4838  7978  7080  5412  4801  3558
4424  4825  9065  7064  8533  2810
7593  2368  9400  6309  8913  5432
6929  5304  4073  3577  1358  3749
8277  6231  3059  4203  2916  6386
5367  5166  7653  5676  4535  1970
4282  7109  5599  8526  3774  7888
3366  5970  2709  6368  5172  4259
7677  4985  9980  3924  2847  6744
-> 2847

113   90   79   81   94  127  135   51  113  118  136   89  103  126  124   77
 85  102   83  105   71  107  143   73   96  124   92   68   89  124  112   80
188   98   74   64  120  104  164   37   70   66  168  134   56  162  144  125
152   79  101  123  117   54  144   65   68   78  130   77   75  153  116  145
 28  105   83  135   57   91   25  121  130  148   71   40  146   30   48  117
125   37  201  117  157   40   77  143   66  137   11  146   74   82  134  145
107  122  140  137  170  125   78  144   74  128   87  134   99  105  101  104
-> 101

697  396  919  538  633  725  894  725  627  938  584  639
676  722  582  551  695  556  670  316  205  548  389  475
455  352  736  772  727  391  665  913  453  564  680  881
825  680  716  602  487  473  622  886  381  600  612  679
709  697  696  612  576  591  614  749  654  557  454  994
812  646  683  979  712  735  575  701  690  734  770  480
824  671  878  587  645  619  792  615  724  756  652  609
568  840  793  261  591  468  786  300  396  869  422  723
653  644  813  460  691  791  762  790  684  921  712  545
789  804  661  715  591  422  493  353  541  670  553  802
605  939  384  795  778  642  461  558  243  352  480  491
-> 480

 18  219  126   49   86  142  129
 18  140  123  125   73   47   20
 18    3  101  139  100   63   38
 18  143  136   36   29  121   83
 18   94  104   17   91  151   72
 18  129  127  162  178  158   93
 18  110   91   28  137  164   62
 18  106  116   42  114  179  114
 18   61   42   34   45   85   88
 18   91  129  151   66   41   66
 18  126  177   56   64   52   64
-> 52

 88  164  153  135   57  131  195  120  157  202  132  155  182
174  186  228   86  132  234  127  167  130  193  213  209  139
184  148   87   79  143   94   80  113  230  214  145  190  154
175  171  194  157  127  138  114   93  144  112  239  139   80
130  114  154  129  107   61  147  133   51  161  168  146  150
166  157  108  158   86   88  128  115  127  134  130  187   79
 76  165  164  195  163  108  135  107  135  122  136  121  167
150  166  164  153  180  126  211  123  197  186  144  158  122
105  101  145  162  114  167  175   99  195  139  217  216  198
191  167  168  151  134  191  197  159  155  171  123  118  171
-> 118

 129   104  -114   138   107   153    45    69   122  -444    81   192  -149   122
 -35    84   -16    79   163    86   138   253   245  -126    51    60   -89   163
 263   103    12   124   161   124    21   165    96   883    52   115   196   116
  12   125   400   123    36   108   123   159   108   112    51   183     1   171
  83   153     7    55   150    42   126    -1    89  -574   104    90   148   133
  96    14   -28   145     2   122   136    32   130  -162    67   148   329    45
-> 329

482  452  301  417  437  397  443  260  267  424  394  343  406  376  410
542  534  434  557  404  383  416  404  255  487  449  431  423  396  458
397  490  371  497  524  405  380  486  344  509  336  287  358  462  495
483  525  363  526  455  400  468  415  190  538  537  555  411  583  518
368  310  545  291  416  549  559  561  469  357  520  762  623  511  327
372  362  568  343  658  422  321  505   86  565  392  494  470  475  421
529  399  633  432  549  464  317  389  389  462  434  374  494  312  434
476  558  294  593  446  395  391  510  318  484  387  338  388  453  496
484  430  393  412  424  449  474  471  378  403  498  590  511  451  401
542  376  518  572  360  607  499  478  628  325  460  351  454  387  546
415  397  515  289  541  400  406  436  309  491  513  648  524  482  360
422  376  487  498  355  601  553  555  643  308  370  389  500  404  448
-> 404
---
 0.05   0.05   0.01   0.13   0.02  -0.18  -0.13
-0.06  -0.07  -0.09  -0.08  -0.07  -0.07  -0.06
⇒ -0.07

 0.10  -0.03   0.18   0.09   0.04   0.05
-0.16   0.20  -0.14  -0.03   0.19   0.04
⇒ 0.20

 0.192  -0.453   0.246  -1.966  -0.715   0.602   0.212
-0.375   1.278  -0.115   0.351   0.334  -1.070   0.890
⇒ 1.278

 144.5   -13.7     7.8   125.7   130.1    80.9
 102.3   110.4    26.4    49.2   154.2  -133.6
⇒ 110.4

 0.183   0.601   0.959   1.374   1.642   1.721   1.590
 2.256   1.727   0.925   0.069  -0.721  -1.342  -1.690
⇒ 1.727

-16.051  -16.615  -16.533   -4.758   12.348   12.578
-15.896   -4.994   12.388   12.979   12.784   12.800
⇒ -4.994

 0.140  -0.201   0.214   0.009  -0.133  -0.200
-0.139  -0.121  -0.172  -0.134  -0.122  -0.143
⇒ -0.121

 -8.992   -6.350  -17.526    4.858   15.927  -16.187   20.486
  7.146   10.591   15.639   -2.955  -16.991   16.956  -17.073
⇒ 10.591
---
[ 58 -24 -11  -8] --> -11
[  9 -22 -59 -10   7] --> -59
[-47  51  62  -7 -20 -26] --> 62
[ 44   7  -3 -63  49] --> -3
[-20 -46 -51 -40 -29 -60] --> -51
[  8   2  32 -48 -41  38  57] --> 32
---
[[ 48 -53 -33 -15 -41 -25  36]
 [-34  52 -42  49 -24  55 -19]
 [ 26 -14   5   9  19  -3  15]] | 49, 55

[[  0  21   1 -24  -5   0 -24]
 [ 50 -17 -22 -60  44  -4  31]
 [ 15   4 -35 -31  26  35  11]] | -60, 50

[-57  -1   8 -21 -24] | 8, 8

[ 61   6   8   2 -26] | 8, 61

[[ -4 -12   4  -3  -9]
 [  1  33 -18  31 -10]
 [  6  29  62 -13  20]] | -18, 62

[[  0   1 -48  16  43]
 [  1  30 -61   6  44]
 [  0   0  -3   5  42]] | -61, 44
---
92.761,100.568,210.079,179.531
5.930,-107.532,-118.917,-196.228
-53.053,1.918,-126.928,-99.803
gives 179.531

-156.063,111.341,164.292,70.219,2.248,-128.201 gives -128.201

-0.785,-0.384,-0.434,-1.523,1.754,-0.751 gives -0.751

2.98,-6.28,-19.78,-3.62,10.06,14.12,-2.73 gives -2.73

137.418,190.420,53.891,-192.955,147.246
70.559,30.699,8.513,91.223,202.089
gives 147.246

-191.32,-161.32,-127.13,-17.93,114.07,-140.13 gives -140.13
---
[[ -3  -5  56  30 -29 -71]
 [-58  12  26  62 -44   9]
 [ 11   2  38  25 -13 -60]] 38

[  7 -31 -54 -46] -54

[  0 -53  -3   4   6] -3

[[ -3  -7   9 -24]
 [  5 -48  67  27]] 67

[-46 -15  27  68] 27

[[ -3  -2   6  -7]
 [-67 -62  21   3]
 [ -4  11 -15   6]] -15

[ -7 -10 -13  18  53 -43] -13
